(in the rows, 128 means zero)
Each row is followed by its class.
[116 129 154 123 134 117 160 117 142 102 114 120 154 124 154 103 110 132
 135 123 109 168 176 107 118 151 151 109 133 183 131 110 147 101 140 121
 119 126  79 117 121  95 117  99 143 123 123 134 108 149]  Z_343
[118 138 124 164 158 109 146 140 129 130  87 141 119 109 129 159 140  87
 126 153 128 124  89 170 120 144 147 156 129  97 149 147 167 150 131 144
 112  88 121 159 115 117 148 128 121 117 112 166 151  92]  Z_87
[155 125 132  95  85 137 127  99 118 159 156 124 120 140  91 120 125 150
 136 126 137 137 153  63 146 158 138 145 109 124  98 132 106 144 104 112
 153 177 125  95 126 141 116 131 132 160 145  89  82 139]  Z_678
[137 118 131 138 183 130 129 140 122 129  94 120 150 118 142 131 139 110
 118 128  64 168 100 149 133 120 174 127 124  98 145 135 153 171 129 125
 130  86  83 118 124 118 126 100 121 131  93 139 115  92]  Z_715
[103 166 133 141 130  86 192 103 132 154 147  90 101  81  89 108 107 122
 107 113  96 112 137  89 117 163  99 131 142 148 116  85 133 140 154 178
 155 179  70 121 155  98 119 107 107 134 110 164  99  91]  Z_787
[114 152 121 141 134 109 148 140 124 169 156 120 102  84 117 159 139 114
 109 121 159  78 100 150 113 127  94 131 140 117 146 104 121 125 133 163
 147 147 139 173 130 135 153 162  94 114 118 141 172  79]  Z_557
[167 128 138  88  99 135 139 105 108 181 151 132 118 122  82 133 136 137
 116 118 152 130 140  79 153 172 146 157 113 120 119 139 119 140 102 118
 153 198 122 106 125 150 127 140 126 154 143  90  89 110]  Z_787
[ 89 149 162  86  97 126 116 119 124 118 109 131 134 110  96 122  91 114
 119 112 142 162 181 115 129 138 120 124 152 172 103 143 154 111 122 106
 103 147  90 103 141 120  93 108 130 130 144 111 147 152]  Z_87
[188  95 146  74 121 142 144 101 129 137 125 139 157 149 130 105 141 163
 116 119  90 187 173  56 157 160 200 147  97 136 119 127 118 130 111  81
 164 160  89  76 120 135 118 102 143 164 132  83  40 133]  Z_87
[143 153 134 112 107 110 158 117 132 180 162 143  89  84 108 129 117 132
 109 149 161  98 146 103 125 162 115 146 134 141 129 102 112 101 126 128
 152 162 137 153 118 124 142 156 104 142 143 123 131 105]  Z_81
[117 183 137 136  99  78 192 107 147 166 131 150  82  58  98 117  84 107
 105 181 139 120 174  95 118 196 104 156 141 187 126  78 142  69 159 134
 136 144 116 156 131  86 142 134 102 132 153 161 118 103]  Z_4
[127 122 125 177 178 103 201 122 120 162 107 109 130 108 140 151 170 113
 140 135 132 111  83 140 116 183 138 152 116 113 160 126 159 162 141 191
 127 155 105 162 116  98 161 127 130 113  92 167 134  67]  Z_557
[131 167 133 128 141 112 114 138 122 156 113 134 104  83  84 136 102  86
  95 136  92 144 108 151 137 113 144 144 140  99 137 131 150 144 126 114
 143 102 106 127 147 125 118 114  93 133 117 143 137  87]  Z_787
[166 122 138 105 129 133 152 110 128 154 128 137 134 119 117 125 132 139
 117 133 109 153 150  91 138 149 157 147 109 130 128 115 124 126 124 107
 156 155 112 113 124 129 131 126 125 155 126 106  89 113]  Z_557
[ 97 123 135 112  82 130 129 113 105 143 187  95 121 134  96 135 139 148
 151  77 180  87 135  85 123 144  83 109 133 142 108 126 104 151 114 156
 138 216 123 118 122 145 119 155 134 119 136  90 134 146]  Z_343
[ 87 109 149 152 153 140 111 146 132  90  81 134 166 154 174 155 134 103
 171 122 146 141  99 189 113 130 152 113 137 134 144 168 176 149 128 128
  69  74 107 135 102 117 117 112 153 101 105 129 174 149]  Z_81
[150 140 129 119 115 120 165 110 110 192 150 120  99  93  85 146 143 120
 112 129 167 100 118 108 136 179 122 162 125 117 130 135 129 141 110 149
 147 194 125 140 122 130 144 144 115 133 131 122 120  80]  Z_787
[163 160 107 166 120 106 132 123 140 152 121 151  86 112 113 142 112 101
 124 176 108 111 105 140 127 136 153 173 111  66 133 121 126 140 135 119
 150  84 160 163 106 126 140 150 104 139 135 148 109 106]  Z_343
[ 93 147 109 172 113 121 105 144 128 131 122 135  93 121 108 176 125  90
 153 145 179  76  76 181 114 127  99 150 131  66 132 157 142 168 125 146
  98  98 174 173 105 142 135 168 119 109 137 142 200 111]  Z_4
[167  86 128 130 113 161 128 110 143 104 125 145 159 198 175 123 148 167
 186 133 140 138 145  92 136 156 189 136  87 115 120 143 119 145 118  98
 122 121 146 111  74 140 132 138 172 147 139  84  67 184]  Z_343
[ 80 108 114 170 149 134 114 149 119 106 128 110 140 156 148 178 164 120
 178 102 177  78  61 175 105 120 106 113 120  80 144 157 141 189 128 163
  90 120 141 155 103 146 138 162 145  91 112 127 187 126]  Z_4
[ 76 124 126 168 167 121 127 154 118 116 111 121 141 119 150 170 152  98
 148 122 172 100  78 189 105 129 108 117 141 104 157 151 162 158 127 159
  90 104 129 166 109 117 145 142 133  89 110 144 198 106]  Z_4
[147 135 112 174 153 103 158 119 122 147  99 118 111 115 103 138 138 105
 134 143  86 139  88 128 129 152 153 170 109  68 135 139 151 185 137 153
 140 124 105 129 125 121 132 115 123 130 105 151 101  74]  Z_4
[ 97 123 131 150 178 132 125 132 121 113 116  79 159 139 126 129 145 121
 139  82  77 149  82 139 129 104 137 102 135  88 134 145 151 200 128 162
 125 123  66 104 146 118 101  87 130 118  83 136 137 100]  Z_678
[123 144 148  89 127 131  89 130 122 138 129 130 131 114 103 119 102 113
 101 120  91 172 141 116 146 104 152 116 140 119 124 128 132 138 114  87
 142 110  96  99 147 133 100 103 106 144 128 107 123 120]  Z_678
[ 73 167 120 139  65 121 100 142 116 150 166 126  65  98  72 168 105  96
 133 122 211  45 113 152 106 129  42 136 162 108 115 134 122 130 124 149
 110 155 180 175 125 157 130 183 103 108 159 128 212 117]  Z_4
[ 53 130 151  98 160 146  84 157 118 104 155  93 166 119 137 124 114 135
 122  53 103 143 136 151 120  57 101  44 158 162 129 106 122 141 127 122
 123 114  71 109 150 126  90 107 113  98 106 111 184 144]  Z_715
[146 115 138 100 144 124 166 114 118 160 155 115 139 112 114 122 146 147
 101 101 101 138 134  81 140 150 147 130 123 139 133 107 121 141 125 142
 174 181  83 108 143 127 132 115 121 146 114 119  88  96]  Z_87
[126 117 119 113 163 146 103 135 121 131 164 102 140 139 124 119 132 155
 123  78  58 145 115 113 134  67 138  86 113  87 124  93  95 184 127 113
 173 112  92  99 143 151 106 122 106 141 104 107 108 117]  Z_715
[107  89 133 155 148 143 142 139 114 122 111 122 159 155 162 169 173 125
 174 116 183 105  88 159 115 165 139 129 117 117 149 168 159 165 113 146
  87 137 132 149  87 129 149 141 160 107 118 116 156 123]  Z_4
[115  98 136 140 142 136 179 121 135 110 110 125 155 143 167 138 157 140
 162 121 161 118 131 117 118 178 146 124 121 163 139 134 153 124 133 151
 105 146 107 134  95 109 146 126 158 115 118 127 122 142]  Z_87
[ 99 141 136 104  69 149  82 129 130 109 122 145 118 151 101 145  98 117
 153 125 165 122 147 125 129 114 121 132 129 119 100 156 128 135 115  93
 104 117 146 114 114 152  97 149 135 129 163  91 156 178]  Z_87
[119 141 142 108 109 131 104 134 119 138 124 140 124 120 100 151 119 102
 132 134 166 124 118 147 129 138 134 143 134 118 123 158 145 137 106 109
 108 129 133 127 119 140 120 139 126 128 134 105 153 127]  Z_787
[108 118 135 150 130 129 149 116 138  99 118 120 149 152 153 120 122 132
 160 121 115 140 145 116 116 140 142 117 116 142 123 122 140 142 142 134
 116 114 104 126 106 112 119 118 149 119 123 129 107 156]  Z_343
[ 84 164 126 186 142  95 133 150 152 120  89 168 101 108 157 165 103  76
 147 189 160  90 110 201 101 137 112 143 143 123 150 123 164 110 152 141
  83  37 167 208  95  98 150 153 108 110 128 182 194 117]  Z_557
[100 112 127 126 136 147 104 135 115 128 140  95 141 145 118 153 152 131
 147  81 142 116  85 139 119  99 112 113 123  93 124 147 122 189 118 148
 125 150 116 118 134 147 116 136 133 122 109 102 155 122]  Z_557
[163  95 126 120 116 163 124 114 144  96 103 147 151 197 155 121 131 153
 185 152 126 152 140 107 137 156 193 142  91 114 116 150 136 148 119  82
 110 107 143  97  89 139 122 130 166 157 137  85  67 180]  Z_787
[109 159 115 189 166  75 183 116 135 147  99 112  98  89 107 138 119  89
 125 147  87 125  94 146 112 154 118 151 124  95 143 109 155 167 160 177
 134 115  93 151 142  89 135 115 112 118 100 194 132  75]  Z_4
[151 138 128 146 102 119 153  99 136 139  90 138 111 131 100 130 115 111
 148 167 124 143 142 104 131 177 149 174 109 112 106 136 146 144 133 123
 118 131 129 126 109 120 125 124 140 151 135 131  94 125]  Z_557
[100  99 129 141 188 145 119 155 111 109 128 101 167 150 150 157 167 127
 145  78 126 123  69 172 121 101 145  99 123  90 156 151 144 190 118 152
 116 122  99 124 123 135 130 122 138 104  84 123 158 109]  Z_787
[166 158 119 145 116  95 168 115 118 197 119 156  77  77  84 155 128  95
 106 185 152 113 109 124 141 196 144 202 112  95 142 134 143 130 128 138
 143 152 145 160 113 122 158 157 107 143 144 143 122  66]  Z_4
[145 139 135  98 157 139  64 151 113 153 149 136 120 109 102 138 113 116
  87 112  80 148  99 153 142  63 154 117 139  67 140 127 112 162 114  87
 163  91 106 121 154 157 104 127  87 144 111 104 150  99]  Z_81
[157  85 142 126 163 148 129 122 101 127  92 119 176 159 137 134 170 130
 148 108  93 182 105 115 153 156 193 141 100 100 132 168 154 190 100 117
 118 137  83  90 105 128 121  96 159 136  99 100  81 112]  Z_715
[ 80 130 140 108 122 140 111 141 119 126 155 122 139 123 137 151 130 130
 136  97 171 107 122 142 123 114  99  94 152 151 130 127 123 125 116 137
 113 144 122 135 122 133 123 134 123 113 128 104 180 141]  Z_678
[133 120 148 122 118 127 176 104 108 158 112 108 132 113 105 129 148 124
 137 123 139 143 137  93 136 189 130 148 128 157 119 144 155 143 113 151
 114 186  86 110 118 111 124 107 147 134 122 122 104 106]  Z_715
[ 95 129 129 121 194 132  99 159 145  99 136 111 164 121 157 111 115 124
 107  96  55 169 103 163 127  60 154  68 137 111 151  99 125 148 136 115
 142  54  80 118 152 116 106  95 103 126  89 129 146 115]  Z_678
[116 153 127 100 120 131  94 131 135 133 165 128 114 131 102 119  91 138
 117 104  94 127 143 112 136  80 126 104 133 107 118  99  98 145 135 101
 163 117 113 106 141 152  99 135  99 144 132 105 119 137]  Z_787
[ 77 144 138 100 106 135  79 133 115 130 157 100 120 123  93 137 111 122
 127  85 137 118 125 122 126  88  93  96 144 113 110 134 112 167 108 129
 126 139 109 112 148 141  95 130 112 126 128 101 162 143]  Z_678
[145 126 137 102 164 138 115 131 132 126 120 135 155 125 136 109 117 136
 108 121  52 190 138 118 146  99 180 110 117 124 132 105 125 142 128  81
 154  86  80  97 132 124 107  98 116 146 112 111  88 122]  Z_715
[111 139 114 144 165 118 144 132 153 130 154 108 124 122 143 115 122 142
 126 112  71 116 115 120 114  93 121 100 127 114 137  70 107 144 161 146
 169 106 105 136 144 124 126 129 102 135 105 144 118 112]  Z_557
[118 136 145 146  93 115 162 121 130 127 111 148 121 118 141 138 116 116
 151 156 192 113 149 128 116 194 130 152 132 168 127 136 152  89 131 133
  89 138 145 163  86 107 151 148 142 117 149 133 147 147]  Z_343
[146 139 152  89 129 124 106 120 102 150 106 124 136 108  78 116 115 107
  94 121  78 194 139 105 157 129 167 144 130 109 119 159 147 157 100  94
 143 139  75  84 154 126  93  85 119 156 119 105  95 107]  Z_678
[145 138 155  77  57 132 126 108 131 153 143 175 110 123 114 131  97 141
 137 161 186 121 192  82 131 172 127 152 127 179 104 122 113  76 112  79
 125 158 154 130  98 131 127 153 127 150 172  78 118 173]  Z_81
[170 102 120 120 109 149 134 110 133 143 140 142 135 175 141 134 139 161
 164 139 137 122 140  88 134 148 161 143  93 113 120 117 106 135 118 104
 150 140 151 120  96 148 137 154 142 157 139  84  74 154]  Z_557
[ 70 123 131 104 127 144  79 144 115 110 162 100 134 150 107 144 128 136
 133  65 134 114 114 135 124  69  94  83 145 108 116 126 110 172 121 136
 133 142 106 113 150 154  99 134 118 117 121 101 172 145]  Z_87
[143 143 126 133  53 132 115 111 100 169  99 135  78 121  48 161 125  92
 145 161 179 109 110 115 145 184 118 203 117  82  97 188 152 165  97 123
  97 162 162 130 106 144 117 151 135 144 156 109 136 120]  Z_715
[ 89 153 119 149 146 109 134 131 136 134 149 108 109 107 123 126 113 113
 131 118 111 109 112 143 114 113 100 108 136 117 129  98 120 140 144 157
 132 115 107 141 142 114 119 127 107 118 113 151 152 111]  Z_678
[153 152 134  91 124 125 136 120 143 153 151 154 119 110 123 108  98 142
 107 146 104 143 170  94 140 135 157 132 124 146 124  89 107  97 132  86
 170 121 117 116 123 129 126 133 103 159 142 105  85 134]  Z_787
[ 89 133 141 136 154 115 126 122 116 123 122  79 144 127 105 127 135 114
 133  82  91 148 105 120 126 119 122 101 137 108 118 138 144 188 123 160
 121 143  60  98 155 111  98  92 124 118  92 139 134 109]  Z_678
[119 109 136  89 123 150 114 118 145  91 149 130 159 171 152 107 112 172
 145  97 100 152 172  84 129 105 146  92 116 153 108  96 100 126 137  99
 145 127  98  93 129 138 103 121 141 144 134  88  87 184]  Z_87
[112 135 142 135 187 109 153 131 138 122 111 112 155 105 147 114 125 122
 114 111  65 166 134 136 120 113 145  99 135 146 144 100 146 141 150 141
 142 110  68 124 149  99 122  92 117 125  89 153 120 101]  Z_557
[ 90 141 138  90  92 146  60 137  86 147 145  97 118 134  47 151 120 109
 122  77 153 121 107 133 139 109  98 140 139  84 102 191 128 192  95 126
 118 180 117  96 151 165  78 136 122 127 138  89 164 124]  Z_787
[150 129 136 104 134 143 103 131 114 150 123 128 131 128  97 143 134 115
 119 114 117 145 106 134 146 122 163 140 120  91 136 155 137 163 107 102
 140 132 109 106 133 150 114 124 122 139 118 102 121 112]  Z_787
[136 137 116  93 114 143 103 127 134 152 185 126 114 140 105 124 111 158
 122 106 115 109 133 100 137  92 124 113 122  96 118  98  85 145 130 101
 178 140 135 108 134 163 115 154 103 154 137  89 109 133]  Z_787
[130 120 105 128 154 151  87 147 128 131 158 128 129 152 144 138 136 152
 133 108  85 116 104 144 134  63 139 104 114  71 135 101  93 170 125 101
 165  80 139 129 122 160 123 149 108 138 117 109 121 131]  Z_715
[103 157 113 147 144 113 109 142 123 142 144 108  98 105  99 142 122 103
 116 120 111 110  81 157 124  97 109 122 136  74 133 127 123 173 127 150
 141 105 121 140 149 131 119 135  96 124 108 148 163  93]  Z_678
[102 131 115 158 132 119 179 121 149 120 149 116 126 131 166 128 135 152
 168 135 149  84 135 117 103 157 102 112 119 160 125  83 116 117 145 160
 125 131 129 154  98 107 149 151 134 117 124 139 120 146]  Z_715
[104 115 128 138 118 147 112 130 124 116 116 113 137 161 124 157 146 121
 170 108 166 110 102 141 114 122 117 126 125  97 121 165 140 173 114 141
 104 137 137 131 109 144 121 143 147 122 122 109 155 142]  Z_557
[106 120 146 129 146 117 165 116 114 143 128 101 147 113 122 131 148 126
 134  99 132 139 130 110 124 166 125 121 131 148 131 134 149 152 127 154
 124 181  73 113 132 110 123 106 140 116 115 129 127 103]  Z_4
[151 148 133 110  85 130 114 117 102 187 133 138  94 108  61 161 137 104
 114 140 179 118  99 116 154 167 129 177 126  87 124 172 133 159  92 126
 131 175 149 127 123 148 132 146 121 148 147 107 139  95]  Z_678
[ 86 135 145  94  85 146  86 131 131 108 135 118 134 146 110 119  90 132
 143 109 120 143 167 117 127  95 106  96 142 155  96 119 123 127 124  92
 113 113 113 102 135 138  88 122 129 131 145  95 139 175]  Z_715
[154 140 132  92  96 147  85 120 121 162 150 139 103 131  77 130 104 132
 108 120 107 142 131 101 148 104 147 144 122  75 109 137 102 170 109  89
 163 131 130 107 135 162  99 137 104 160 142  93 113 124]  Z_81
[167 140 116 113 133 118 110 121 124 167 174 126  96 117  97 120 117 146
  99 123  72 123 118  88 143  93 142 133 111  73 132  86  84 158 125 107
 200 128 123 115 144 156 120 146  85 158 127 114  89  98]  Z_81
[183 111 146 112 108 133 162 100 126 157 103 152 132 139 131 122 135 138
 138 163 137 156 155  79 148 203 187 174 105 136 124 148 143 119 111  98
 130 155 120 116  92 116 134 120 143 154 143 102  74 131]  Z_81
[104  88 133 100 150 162  72 141 103 117 148  75 176 172 123 146 172 137
 135  38 104 144  83 137 129  68 129  79 117  72 127 159 113 228  96 129
 142 149  85  88 153 172  96 119 138 126  93  78 119 125]  Z_557
[102 139 155  77 101 137 108 127 140 110 139 140 146 134 125 105  81 139
 131 115 130 157 199 110 130 124 133  95 145 191 108 107 124  82 129  81
 120 127 101 101 128 122  96 113 130 133 142  90 120 177]  Z_787
[ 87 139 158 153 107 112 162 116 137 104  49 132 135 112 134 128  99  81
 163 170 157 160 155 148 117 201 130 146 139 196 112 157 195 103 138 132
  49 102  96 141 105  69 119  96 161 109 132 155 154 155]  Z_715
[ 98 135 126 126 121 135  94 138 119 136 167 106 120 135 107 145 133 124
 128  84 140  99 101 135 126  86 105 107 135  86 126 133 107 172 121 139
 142 139 124 130 129 147 114 149 112 116 121 106 155 128]  Z_343
[138 119 137 117 138 133 131 127 108 163 130 112 130 115 101 143 154 122
 112 102 127 133 101 119 138 132 139 138 119 100 139 142 133 173 112 135
 150 162 111 121 136 143 129 125 119 140 113 114 129  91]  Z_557
[148 123 140 124  63 142 147  95 157 115  88 169 128 168 145 121 108 136
 188 190 173 138 188  88 128 200 156 164 105 159 102 142 142  99 129  85
  87 120 163 115  74 115 129 143 169 160 166  91  80 195]  Z_557
[149 130 147  77 139 127 132 116 126 164 169 133 132 110 120 105 115 156
  92 105  76 158 161  76 146 117 158 110 127 142 123  86  96 128 125  99
 186 153  80 100 142 131 112 116  97 156 124  99  85 118]  Z_81
[ 69 125 140 131 148 142 101 155 132  95 128 118 151 141 158 146 123 117
 151  96 153 114 112 176 111 102 118  88 147 134 141 138 145 143 129 130
  95  93 117 138 117 129 122 132 129 100 113 121 183 143]  Z_787
[171 104 120 113 124 159  73 132 106 143 153 118 136 171 106 146 154 142
 139  91 108 137  92 112 145  89 168 137  95  38 129 157 101 196  96  99
 162 133 132  98 119 178 111 143 128 141 124  78 103 126]  Z_343
[125 131 130 127 123 137 101 144 130 131 118 158 127 132 133 149 120 115
 138 147 153 126 128 153 128 130 149 134 128 113 137 143 137 128 120  94
 114  87 146 142 102 141 128 144 127 126 141 111 150 134]  Z_4
[107 155 131 152 130  91 205 115 142 149 128 133 102  76 133 136 122 116
 117 149 152  92 137 123 109 182 108 142 137 168 138  87 145  98 154 170
 132 145 117 171 122  94 158 139 113 117 127 170 139 103]  Z_87
[135  99 139 142 194 128 170 101 149  95 110  91 190 154 188  68 134 160
 157 102  18 210 177  85 122 119 179  98  97 159 122 108 145 148 148 127
 144 105  30  65 144  78 100  61 157 138  90 134  34 150]  Z_343
